Q:
[[-28  26  20 -40 -34  33  23  27  -2  40  33  23 -44 -16 -45]
 [-31  33  25 -44 -42  34  27  28   1  47  34  27 -52 -19 -47]
 [  3  24  23  -2   2  30  22  27  13  28  30  23  -3   8  -6]
 [-25  -3  -5 -29 -27  -1  -5  -3 -14   2  -1  -5 -31 -20 -31]
 [ 31 -33 -26  45  38 -40 -27 -33  -1 -46 -39 -27  50  18  51]
 [-24  -5  -6 -27 -25  -2  -6  -4 -14   0  -2  -6 -29 -20 -29]
 [ 33 -35 -26  50  46 -38 -27 -29  -1 -49 -36 -28  56  20  54]]
A: -29

Q:
[[-11   6  13   7 -12 -14   5  -1]
 [  7   1 -42 -44  52  36 -29  -5]
 [-15   5  22  20 -14 -13  11   6]
 [ -9   4  12  14 -23 -20  10   6]
 [-13   4  18  16 -12 -15  11   3]
 [ 25   9 -53 -22  43  35 -23 -28]
 [-30 -13  24  15 -24 -27  26  33]
 [ 32   9 -43 -50  52  42 -23   8]
 [  1  35  30  24 -25 -42  13   3]
 [-11   3  20  11 -21 -21   7   1]]
A: 3

Q:
[[-14  -8  -8  -3 -15   1  13   2  -2  -4   1]
 [ -5 -10   6   1 -59   6  -9   1   3  -1  13]
 [ -4  -1 -21 -19   3   1   9   1   5  -2   3]
 [  7   4  12   9   6   1   6  -2   3   5   5]
 [ -3  -2   8  -9 -11   3   7   1   5   5  -1]
 [-21   4 -18  -8 -19  10   3   0   3  -6  -3]
 [  3   2   5   4   6   2   1   1   2  -9 -10]
 [ -5   8 -16  -2  11  -4 -12   0   0   3   6]
 [  1   4 -12  -4   6   5  -2   3  -1  -6  -7]]
A: 6

Q:
[[-50  47 -33 -42 -41 -33 -39  23  37  28 -37]
 [ 53 -44  50  35  35  28  44 -16 -31  -3  21]
 [-42  32 -27 -40 -36 -18 -36  36  32  27 -28]
 [-38  33 -27 -37 -35 -18 -37  28  27  20 -32]
 [-21   5  -6  -8  -4  -5  -3  14  25  12   9]]
A: -32

Q:
[[  9 -17 -21  13  -3   4]
 [-13  12   9  -8  10  -8]
 [ 15 -42  -2   4  34  11]
 [-23  33  -3  19 -30 -19]
 [  2  10   9  10   1   6]
 [ 14 -37  -2  10  26  10]
 [ 19  -7   3 -25  31  23]
 [ 10 -14 -20  10  -2   5]
 [ 27 -37   6 -38  62  28]]
A: 5

Q:
[[  7   0 -26  24  19  -8]
 [-13 -14  31 -13 -13  40]
 [  1  15 -36  37  14  -1]
 [  9  18   9 -23  -6 -45]
 [ -7  -8  -4  11   0  25]
 [  4  -6  21 -26  -7 -13]
 [  6   4 -24  18  13 -13]
 [ 13  12 -22  13  13 -39]
 [  1 -11  35 -36 -13  -8]
 [ -2  -7  39 -34 -20  -3]
 [ -1 -15  23 -21  -8   5]
 [  2  20 -36  26  11  -9]]
A: 5

Q:
[[-21 -23  -4 -45  24  46 -26 -18  -9  23  12  37]
 [ 30  26  21 -22  27  20  12 -18   9   1  -6  20]
 [ -9 -13   1 -44  27  47 -20 -18  -5  23  11  39]
 [ 24  23 -21 -14 -16  -4   2   0   4  18  -5  -6]
 [  9   9 -27 -15 -20  -5  -6   1  -1  17  -3  -8]
 [ 26  21  24 -26  33  27   9 -19   8   2  -3  26]
 [-38 -35  -3  14  -6  -5 -14   8 -10  -8   9  -5]]
A: 26

Q:
[[-12  11  38 -34 -35 -26  -3   4  -6 -20   7  14 -24]
 [ -8 -18  12  35  -1  29  18  19  20  -3  30 -35  25]
 [ 46  25 -28  -3  44  -9   2   7  13  30 -11  40   6]
 [ -1 -17   3  37   7  29  17  20  23   2  28 -33  27]
 [ 12 -15 -13  52  29  41  21  20  28  17  24 -28  40]
 [ 44  24 -27  -3  42  -9   1   6  12  29 -11  39   5]
 [ -7  24  25  34  20  45  15 -11  -8  29   1  26  23]
 [-11   9  37 -33 -35 -26  -3   6  -5 -21   8  11 -23]
 [ -6  23  24  36  20  46  16 -10  -7  28   2  23  24]
 [ -5 -16   8  38   4  33  18  18  21   2  28 -32  28]]
A: 24
---
((-0.028, 0.186, 0.010, 0.104), (0.184, -0.140, 0.175, 0.202), (-0.182, 0.135, -0.183, -0.211)) yields -0.182
(-1.29, 1.67, -0.97, -0.78) yields -0.78
(-0.02, 0.10, 0.05, -0.10) yields 0.05
((-0.170, 0.000, -0.016, -0.075, -0.018, -0.120), (0.130, -0.039, -0.023, 0.033, -0.019, 0.082)) yields -0.075
(1.106, -0.155, -0.955, -0.619) yields -0.155
(-1.528, -0.125, 0.902, 0.268) yields 0.268
(0.099, -0.112, 0.048, -0.003, -0.096) yields -0.003
(0.18, 0.09, -0.01, -0.05, 0.19, -0.10) yields -0.01
(-165.93, -125.45, -111.11, -137.50, 117.96, -144.47) yields -137.50
---
-40 59 -61 -5 -34 13
-31 -16 21 -36 -36 24
-26 -18 29 -36 -35 24
-> 24

6 11 12 48
-45 -1 -11 12
-> 48

-36 34 -11 2
47 -38 1 -23
-11 18 -27 -28
-> -23

-3 -2 -25 -28
-3 -10 15 53
14 7 5 -18
-> 53

46 -42 -33 -46
59 38 -18 14
-15 -20 10 16
-> 14

-61 -60 -51 56 49
0 -17 -22 -7 -5
-> 49

-39 -55 -8 -4 -6 -15
-16 -27 -18 -24 -17 23
-> -15

-9 -16 -19 -22
4 42 40 52
-> -22

0 7 1 1 -1 -3
0 18 42 -6 -1 -59
-> -3
---
19 2 -48 -33 ==> -33, 19

27 1 -41 47 ==> 47, 27

-62 10 -55 -33
10 49 -60 18
==> -33, 10

-30 51 -29 -44 29 -37 ==> -37, -30

62 25 -21 20 24 -22 ==> -22, 62

47 48 34 58 -19 -20
15 6 -19 4 25 8
==> -20, 15

31 -62 27 -47 -40 35 -45 ==> -45, 31
---
((425, 327, 535, 206, 276), (856, 766, 669, 863, 381))
863, 856
(-26, 97, 313, 255, 295, 797, -560)
797, 313
((434, 619, 132, 386), (927, 658, 206, 994))
994, 927
(203, 468, 755, 743, 563)
755, 743
((38, 43, 58, 64, 58, 51), (86, 72, 34, 5, 38, 51))
86, 72
(199, 179, 162, 33)
199, 179
(107, 206, 173, 59, 123)
206, 173
((319, 907, 885, 469, 248), (981, 992, 556, 910, 496), (543, 644, 645, 260, 273))
992, 981
(99, 88, 47, 4, 53)
99, 88
---
-9 21 7 -55 0 -32 → -32
-3 59 -4 1 → 1
-24 -48 12 34 -6 -38 → -38
-17 16 -49 -26 → -26
20 -5 -25 61 -8 → -8
15 12 5 9 59 -3 → -3
-12 -50 -21 39 61 25 → 25
47 -26 25 55 12 → 12
16 -27 22 -47 -13 58 10 → 10
---
19 -35 -42 -48 --> -35

-34 -9 -2 -9 -2 61 -62
-9 -4 -2 0 -21 12 -30
-6 -3 -2 1 -19 12 -25
--> -19

-6 21 24 51 --> 21

-29 -10 -5 -2 -58 --> -5

28 -32 -63 14 18 --> -63

41 -46 19 14 8
15 -43 22 6 -6
38 -35 21 13 3
--> 21

13 28 25 -39 -41 -21
-11 25 -43 36 26 16
53 54 39 -42 -10 52
--> -42

54 -21 58 -4 45 --> 58

62 21 18 29 --> 21
---
253	148	14	164 -> 164
178	106	6	232	132	138 -> 132
29	67	11	88	66	79 -> 66
3668	7253	2129	2729	1072	9841	4466 -> 2729
31	33	20	-39	-26	9 -> 9
-520	732	686	266	-743	379 -> 266
---
1 -12 -15 10 52 6 22 ans = 1
8 6 -42 5 30 52 -9 ans = 8
-60 22 54 6 45 ans = -60
-12 19 -47 -30 ans = -12
-1 8 -48 17 18 11 ans = -1
2 0 -44 -42 -48 3 ans = 2
